arr =
[[ -1   0   0  -1  -4   0   1  -3  -1   4  -2 -20   1  -4]
 [ -4   5  -4   1  -8  -2  13  -4  -6   4  -9 -22   1  -2]
 [ -1  10  -7   5 -20 -11  32  -6  -8   5 -13   0   4  -1]
 [  0   8  -6   4 -13  -8  23  -4  -5   3  -9  -8   2   0]
 [  1   7  -5   2 -16  -8  26  -5  -7   4 -11   8   7  -1]
 [ -4   0  -1  -3  -5   2   1  -5  -3   5  -8  -2   3  -6]
 [ -5   8  -5   1 -12  -4  23  -5  -6   5 -13   2   7  -2]
 [ -2   4  -4   1  -5  -2  11  -2  -3   2  -6  10   2   0]
 [ -1   1  -1   1  -2  -2   1   0  -1   0  -1  28  -2  -1]
 [ -2   6  -5   1 -14  -5  19  -5  -6   5 -11   4   5  -3]
 [ -3   9  -7   4 -16  -9  27  -6  -9   5 -14  -9   3  -1]
 [  0   7  -6   2 -14  -8  24  -5  -6   4 -10  16   5  -1]
 [  1   7  -5   3 -15  -9  25  -4  -4   4  -9  -3   5   0]
 [  1   6  -5   0 -21  -7  25  -7  -7   7 -14  18   8  -6]
 [  0   9  -5   8 -11 -11  24  -2  -5   0  -5   3  -3   3]
 [ -4   2  -3   0  -7  -2   6  -5  -4   5  -8   9   0  -5]]
The first entry in reading order?
Answer: -1
The smallest entry in the first row?
Answer: -20
The bottom-right entry?
Answer: -5
The 2nd entry on the diagonal from the top-right corner -> 1
The bottom-left entry is -4
The largest entry in the last row: 9
The last entry of the smallest entry's row: -2
The fourth-last entry, reading row by row is -8
The third entry on the main diagonal: -7
The entry just right of the largest entry?
Answer: -6
The top-right entry?
Answer: -4
The fifth entry, reading row by row?
Answer: -4
The second entry, reading row by row is 0
The entry just left of the largest entry is -11
The minimum?
Answer: -22
The bottom entry of the column that holds the largest entry: 6
The first entry in the row that holds the smallest entry: -4
The entry just left of the smallest entry is -9
The entry just right of 26?
Answer: -5
The second entry from the end, reading row by row is 0
The top entry of the column that holds the largest entry: 1
The third largest entry?
Answer: 27
The fifth-last entry, reading row by row is 5
The 4th entry, reading row by row?
Answer: -1
The 2nd entry on the main diagonal?
Answer: 5
The entry directly below the smallest entry -> 0
The largest entry in the last column -> 3
